Here is a tiny trained network, its code and every weight. The questions are about switching its units off for an input and a class, where a switched-off unit gives its printed mean instead of its output.

import numpy as np


def w(rows, s, z=0):
    codes = np.array(rows[::2]) - 128.0
    scale = np.full(codes.shape[1], s)
    scale[-1] = z or s
    return codes * scale


def norm(h):
    return h / np.sqrt((h * h).mean(-1, keepdims=True) + 1e-5)


def f(y):
    return y / 2 * (1 + np.tanh(0.7978845608 * (y + 0.044715 * y**3)))


def log_softmax(a):
    a = a - a.max(-1, keepdims=True)
    return a - np.log(np.exp(a).sum(-1, keepdims=True))


def net(x, mask):
    res = np.array(x, float).reshape(1, 6) / 4 @ E
    u = 0
    for l in range(2):
        y = f(norm(res) @ A[l][:, :-1].T + A[l][:, -1])
        res = res + np.where(mask[u : u + 16], y, B[l][:, -1]) @ B[l][:, :-1]
        u += 16
    return log_softmax(norm(res)[-1] @ U[:, :-1].T + U[:, -1])


A, B = {}, {}
E = w([
[141,32,156,185,76],'x0',
[109,109,102,168,184],'x1',
[143,188,46,188,36],'x2',
[128,126,125,127,127],'x3',
[127,127,124,126,126],'x4',
[2,138,149,144,105],'x5',
],0.011)
A[0] = w([
[161,114,133,75,95,70],'L0N1',
[89,85,41,194,217,122],'L0N2',
[134,106,176,90,183,210],'L0N3',
[128,128,128,128,128,49],'L0N4',
[111,104,88,128,132,36],'L0N5',
[217,124,125,106,127,86],'L0N6',
[9,150,164,162,98,2],'L0N7',
[134,150,155,142,141,81],'L0N8',
[133,137,142,141,131,52],'L0N9',
[155,150,169,50,54,30],'L0N10',
[114,113,86,195,210,79],'L0N11',
[139,141,154,56,55,159],'L0N12',
[133,122,130,70,82,149],'L0N13',
[138,37,156,186,82,6],'L0N14',
[151,165,73,144,89,109],'L0N15',
[117,149,183,63,45,107],'L0N16',
],0.011,0.0095)
B[0] = w([
[144,143,143,159,149,121],'L0N1',
[138,184,214,173,108,196],'L0N2',
[88,122,74,167,114,254],'L0N3',
[246,150,158,67,135,104],'L0N4',
[184,147,152,111,127,106],'L0N5',
[101,107,100,166,178,158],'L0N6',
[39,115,96,150,136,157],'L0N7',
[162,115,116,113,118,108],'L0N8',
[220,151,145,47,137,104],'L0N9',
[173,185,191,149,121,129],'L0N10',
[149,163,192,154,126,147],'L0N11',
[114,135,157,209,177,181],'L0N12',
[117,129,136,164,151,155],'L0N13',
[95,67,150,140,85,145],'L0N14',
[85,113,105,156,129,168],'L0N15',
[125,151,160,176,165,156],'L0N16',
],0.012,0.007)
A[1] = w([
[129,94,200,99,192,129],'L1N1',
[61,111,135,115,47,3],'L1N2',
[108,70,145,68,173,51],'L1N3',
[129,186,123,103,158,85],'L1N4',
[112,214,123,129,179,128],'L1N5',
[209,135,119,162,175,104],'L1N6',
[141,126,167,186,133,128],'L1N7',
[95,84,187,78,177,138],'L1N8',
[126,122,169,111,174,49],'L1N9',
[149,55,158,122,66,63],'L1N10',
[165,100,155,102,165,97],'L1N11',
[148,91,159,123,86,52],'L1N12',
[32,124,89,170,150,196],'L1N13',
[119,175,122,79,140,106],'L1N14',
[247,92,86,122,154,130],'L1N15',
[113,215,89,39,170,69],'L1N16',
],0.015,0.0047)
B[1] = w([
[139,230,136,183,20,141],'L1N1',
[127,157,105,89,214,148],'L1N2',
[188,186,45,156,85,133],'L1N3',
[97,80,167,153,90,134],'L1N4',
[133,48,183,138,95,172],'L1N5',
[64,156,201,115,151,147],'L1N6',
[151,163,190,44,132,164],'L1N7',
[150,209,27,194,44,145],'L1N8',
[147,165,140,194,100,127],'L1N9',
[72,87,148,19,87,139],'L1N10',
[97,148,104,149,111,126],'L1N11',
[98,113,162,100,101,128],'L1N12',
[245,102,118,87,163,249],'L1N13',
[108,41,138,163,81,129],'L1N14',
[35,145,104,110,211,145],'L1N15',
[96,2,165,95,50,143],'L1N16',
],0.0099,0.018)
U = w([
[67,22,139,131,56,132],'0',
[167,195,8,187,67,125],'1',
[157,123,133,117,156,237],'2',
[1,139,89,141,236,98],'3',
[129,167,217,191,123,89],'4',
[184,114,127,102,152,192],'5',
[171,180,129,18,134,4],'6',
[90,240,112,2,78,6],'7',
],0.015,0.012)

Each question gives the input, the list of numbers given to net, and the class t.
The units are the neurons (one row each of A and B). Each row of codes is followed by its name. A weight is (code - 128) times the scale printed after its matrix; where a second scale follows, it is the last column's (A, B and U).
mask holds one flag per neuron, layer by layer. A switched-off neuron (its flag False) gives its mean, the last column of its row in B, instead of its output. The means were averaged over made-up inputs and are rounded, as every weight is.
A unit's drop is (log p(t) with every unit on - log p(t) with that unit switched off) / (log p(t) with every unit on - log p(t) with every unit switched off).
The circuit of an input: a set's keep is (log p(t) with only the set's units on - log p(t) with every unit switched off) / (log p(t) with every unit on - log p(t) with every unit switched off). Starting from the 12 units with the biggest drops (on a tie, the unit counted first), units are removed one at a time, each time the one whose removal leaves the highest keep (on an exact tie, the one counted first), for as long as the keep stays at least 0.8.
units of the circuit, in order: the units of the circuit, biggest drop first
top k neurons: the k neurons with the biggest drops, biggest first
top k neurons in layer l: the k neurons of layer l with the biggest drops, biggest first
input [-3,-7,5,-4,7,7], class 2: top neuron in layer 0	[L0N3]
input [-4,6,-6,-1,-5,-6], class 1: top 2 neurons in layer 1	[L1N1; L1N8]
input [-5,4,5,-7,-7,7], class 2: units of the circuit, in order	[L1N13; L0N3]
input [4,2,5,7,-7,3], class 2: units of the circuit, in order	[L0N3; L1N2; L1N13]
input [4,-7,-3,7,3,-6], class 4: units of the circuit, in order	[L0N12; L1N13]
input [-3,-4,-1,-6,-5,-6], class 3: units of the circuit, in order	[L1N15; L1N13]
input [4,2,1,-2,-3,-5], class 3: top 2 neurons	[L1N15; L1N13]
input [8,0,-4,-6,7,-3], class 0: units of the circuit, in order	[L1N13; L1N10]
input [0,8,6,2,1,-6], class 4: units of the circuit, in order	[L0N2; L0N3; L1N6]
input [1,3,1,3,-7,6], class 2: top 2 neurons	[L1N13; L0N3]
input [8,0,6,4,-5,-8], class 0: units of the circuit, in order	[L1N13; L1N10; L0N3]
input [5,-7,1,2,-4,1], class 4: units of the circuit, in order	[L0N16; L1N5]
input [-7,2,-7,4,5,-8], class 3: units of the circuit, in order	[L1N15; L1N13]
input [-5,-7,4,7,-5,-6], class 4: top 2 neurons	[L0N12; L1N13]
input [-8,8,3,3,2,-7], class 0: top neuron in layer 0	[L0N12]
input [7,0,0,-5,-1,-7], class 0: top 3 neurons in layer 1	[L1N13; L1N10; L1N2]
input [5,-7,-6,1,-3,-3], class 4: top 2 neurons	[L0N12; L1N1]
input [3,7,1,6,-3,-2], class 4: top 2 neurons	[L0N2; L1N13]
input [-2,-6,5,7,2,4], class 5: top 2 neurons in layer 0	[L0N2; L0N3]
input [4,-3,-1,8,4,4], class 5: top neuron	[L1N13]
input [6,0,7,-6,-1,8], class 3: top 3 neurons in layer 1	[L1N2; L1N8; L1N5]
input [3,5,-6,3,-2,-4], class 1: top 2 neurons in layer 1	[L1N8; L1N1]
input [-6,1,3,3,5,-5], class 0: top 2 neurons	[L1N16; L0N3]
input [-5,-6,-2,-3,-4,-4], class 4: top 2 neurons	[L0N12; L0N10]
input [7,-2,-8,8,2,5], class 1: top 2 neurons	[L1N8; L1N3]
input [2,6,-2,-1,5,0], class 4: top 2 neurons in layer 0	[L0N2; L0N11]
input [-4,-3,-5,-3,-5,-2], class 1: units of the circuit, in order	[L1N8]
input [-8,-2,-8,3,0,3], class 0: top 3 neurons in layer 1	[L1N16; L1N5; L1N14]
